Below is a small trained network, with its code and all its weights. Each question gives an input and a target symbol and asks what happens when units are switched off, that is, made to give their printed mean instead of their output.

import numpy as np


def w(rows, s, z=0):
    codes = np.array(rows[::2]) - 128.0
    scale = np.full(codes.shape[1], s)
    scale[-1] = z or s
    return codes * scale


def norm(h):
    return h / np.sqrt((h * h).mean(-1, keepdims=True) + 1e-5)


def f(y):
    return np.maximum(y, 0)


def softmax(a):
    e = np.exp(a - a.max(-1, keepdims=True))
    return e / e.sum(-1, keepdims=True)


def log_softmax(a):
    a = a - a.max(-1, keepdims=True)
    return a - np.log(np.exp(a).sum(-1, keepdims=True))


def net(x, mask):
    ids = ['γθμστω'.index(c) for c in x.split()]
    T = len(ids)
    res = E[ids] + P[:T]
    u = 0
    for l in range(2):
        q, k, v = (norm(res) @ M[l].T for M in (Q, K, V))
        z = softmax(np.where(np.tri(T) > 0, q @ k.T / 2**0.5, -1e9)) @ v
        res = res + np.where(mask[u], z, O[l][:, -1]) @ O[l][:, :-1]
        u += 1
        y = f(norm(res) @ A[l][:, :-1].T + A[l][:, -1])
        res = res + np.where(mask[u : u + 12], y, B[l][:, -1]) @ B[l][:, :-1]
        u += 12
    return log_softmax(norm(res)[-1] @ U[:, :-1].T + U[:, -1])


Q, K, V, O, A, B = {}, {}, {}, {}, {}, {}
E = w([
[135,157,174,234],'γ',
[118,153,215,168],'θ',
[73,146,165,153],'μ',
[76,109,122,198],'σ',
[242,165,1,86],'τ',
[199,77,105,228],'ω',
],0.0025)
P = w([
[118,143,123,106],'0',
[143,137,139,111],'1',
[123,90,153,130],'2',
[90,138,133,157],'3',
[139,140,117,114],'4',
[174,115,158,158],'5',
[95,134,149,157],'6',
[145,137,110,110],'7',
[185,124,161,163],'8',
[33,39,23,2],'9',
[141,138,110,112],'10',
],0.006)
Q[0] = w([
[151,38,212,22],'0.h0',
[122,127,140,252],'0.h0',
],0.0037)
K[0] = w([
[184,163,129,88],'0.h0',
[130,2,112,161],'0.h0',
],0.0067)
V[0] = w([
[67,14,95,154],'0.h0',
[89,254,127,74],'0.h0',
],0.0019)
O[0] = w([
[173,77,254,81,2],'0.h0',
[78,162,38,78,80],'0.h0',
],0.0027,7.6e-05)
A[0] = w([
[222,196,159,167,71],'0.n0',
[177,206,113,174,2],'0.n1',
[178,155,21,170,66],'0.n2',
[52,121,129,167,209],'0.n3',
[175,73,77,184,15],'0.n4',
[217,146,84,57,77],'0.n5',
[111,252,170,15,177],'0.n6',
[84,122,97,240,92],'0.n7',
[138,54,187,89,133],'0.n8',
[118,69,85,203,116],'0.n9',
[163,108,200,223,87],'0.n10',
[121,61,151,105,52],'0.n11',
],0.0036,0.0015)
B[0] = w([
[42,81,211,82,211],'0.n0',
[97,97,159,3,164],'0.n1',
[161,69,85,111,190],'0.n2',
[206,148,139,132,226],'0.n3',
[108,68,215,152,161],'0.n4',
[140,174,20,168,169],'0.n5',
[102,105,88,227,212],'0.n6',
[165,165,211,80,216],'0.n7',
[118,160,53,125,156],'0.n8',
[123,174,213,110,188],'0.n9',
[101,171,151,102,253],'0.n10',
[116,193,81,116,138],'0.n11',
],0.0037,0.0025)
Q[1] = w([
[145,152,223,186],'1.h0',
[224,122,255,154],'1.h0',
],0.0051)
K[1] = w([
[206,64,106,71],'1.h0',
[186,2,110,36],'1.h0',
],0.0047)
V[1] = w([
[122,132,81,46],'1.h0',
[2,225,107,131],'1.h0',
],0.003)
O[1] = w([
[185,186,118,83,2],'1.h0',
[112,165,253,65,177],'1.h0',
],0.0029,0.0011)
A[1] = w([
[209,171,147,37,118],'1.n0',
[157,140,70,101,57],'1.n1',
[211,121,108,39,93],'1.n2',
[172,169,3,230,163],'1.n3',
[155,232,62,200,68],'1.n4',
[92,121,64,251,5],'1.n5',
[15,190,123,168,127],'1.n6',
[96,96,151,1,204],'1.n7',
[151,207,104,2,56],'1.n8',
[205,142,207,234,147],'1.n9',
[85,130,75,193,185],'1.n10',
[77,193,74,208,93],'1.n11',
],0.0044,0.0026)
B[1] = w([
[210,183,152,32,159],'1.n0',
[81,154,144,117,141],'1.n1',
[76,101,182,106,156],'1.n2',
[147,169,196,173,178],'1.n3',
[130,103,9,252,150],'1.n4',
[54,155,177,245,145],'1.n5',
[217,48,142,144,194],'1.n6',
[77,144,49,157,195],'1.n7',
[82,29,85,188,146],'1.n8',
[146,118,42,98,254],'1.n9',
[105,161,141,40,168],'1.n10',
[47,188,119,46,155],'1.n11',
],0.0039,0.0041)
U = w([
[206,180,125,30,131],'γ',
[61,197,107,216,130],'θ',
[67,178,180,70,166],'μ',
[196,45,107,159,251],'σ',
[175,205,7,164,54],'τ',
[80,44,193,156,11],'ω',
],0.012,0.0024)

Each question gives the input, a string of symbols that net reads in full, and the target symbol t.
The units are the heads (2 rows each of Q, K, V and O) and the neurons (one row each of A and B). Each row of codes is followed by its name. A weight is (code - 128) times the scale printed after its matrix; where a second scale follows, it is the last column's (O, A, B and U).
mask holds one flag per unit, layer by layer, with each layer's heads first. A switched-off unit (its flag False) gives its mean, the last column of its rows in O or B, instead of its output. The means were averaged over made-up inputs and are rounded, as every weight is.
A unit's drop is (log p(t) with every unit on - log p(t) with that unit switched off) / (log p(t) with every unit on - log p(t) with every unit switched off).
The circuit of an input: a set's keep is (log p(t) with only the set's units on - log p(t) with every unit switched off) / (log p(t) with every unit on - log p(t) with every unit switched off). Starting from the 12 units with the biggest drops (on a tie, the unit counted first), units are removed one at a time, each time the one whose removal leaves the highest keep (on an exact tie, the one counted first), for as long as the keep stays at least 0.8.
circuit, biggest first: the units of the circuit, biggest drop first
k most important neurons: the k neurons with the biggest drops, biggest first
top k neurons in layer l: the k neurons of layer l with the biggest drops, biggest first
input τ μ τ τ γ μ, target γ: 2 most important neurons => [0.n6 1.n9]
input ω θ τ θ, target τ: 2 most important neurons => [0.n0 1.n9]
input μ τ μ, target γ: 3 most important neurons => [0.n3 0.n0 0.n6]
input θ μ θ, target μ: 3 most important neurons => [0.n10 0.n11 0.n4]
input θ τ θ τ, target θ: circuit, biggest first => [1.n3]
input σ σ μ σ, target μ: circuit, biggest first => [0.n6 0.n7]
input τ γ γ μ μ θ, target μ: 2 most important neurons => [0.n0 0.n10]
input μ γ τ μ θ, target ω: circuit, biggest first => [0.n6 1.n6 0.n0]
input μ θ μ τ σ θ, target γ: circuit, biggest first => [0.n6 1.n9]
input γ θ τ γ, target τ: circuit, biggest first => [1.h0 1.n9 0.n3]
input τ σ μ μ ω σ σ, target σ: 2 most important neurons => [1.n6 0.n3]
input μ ω γ μ σ τ θ, target τ: 4 most important neurons => [0.n0 0.n3 1.n9 0.n1]
input τ ω σ, target σ: 2 most important neurons => [0.n0 1.n9]
input θ γ θ θ μ τ γ, target τ: 3 most important neurons => [0.n0 1.n9 0.n3]
input γ μ θ τ, target θ: top 3 neurons in layer 0 => [0.n3 0.n5 0.n0]
input ω ω μ, target σ: 2 most important neurons => [0.n6 0.n0]
input τ ω ω μ σ τ μ, target τ: 3 most important neurons => [0.n3 0.n0 0.n1]
input γ μ μ, target μ: top 4 neurons in layer 0 => [0.n6 0.n11 0.n4 0.n3]
input τ θ μ τ, target μ: top 2 neurons in layer 0 => [0.n1 0.n2]
input γ σ μ σ μ, target θ: top 2 neurons in layer 0 => [0.n6 0.n0]
input τ μ γ ω, target γ: top neuron in layer 0 => [0.n7]
input τ θ τ μ τ γ, target γ: top 2 neurons in layer 0 => [0.n6 0.n10]
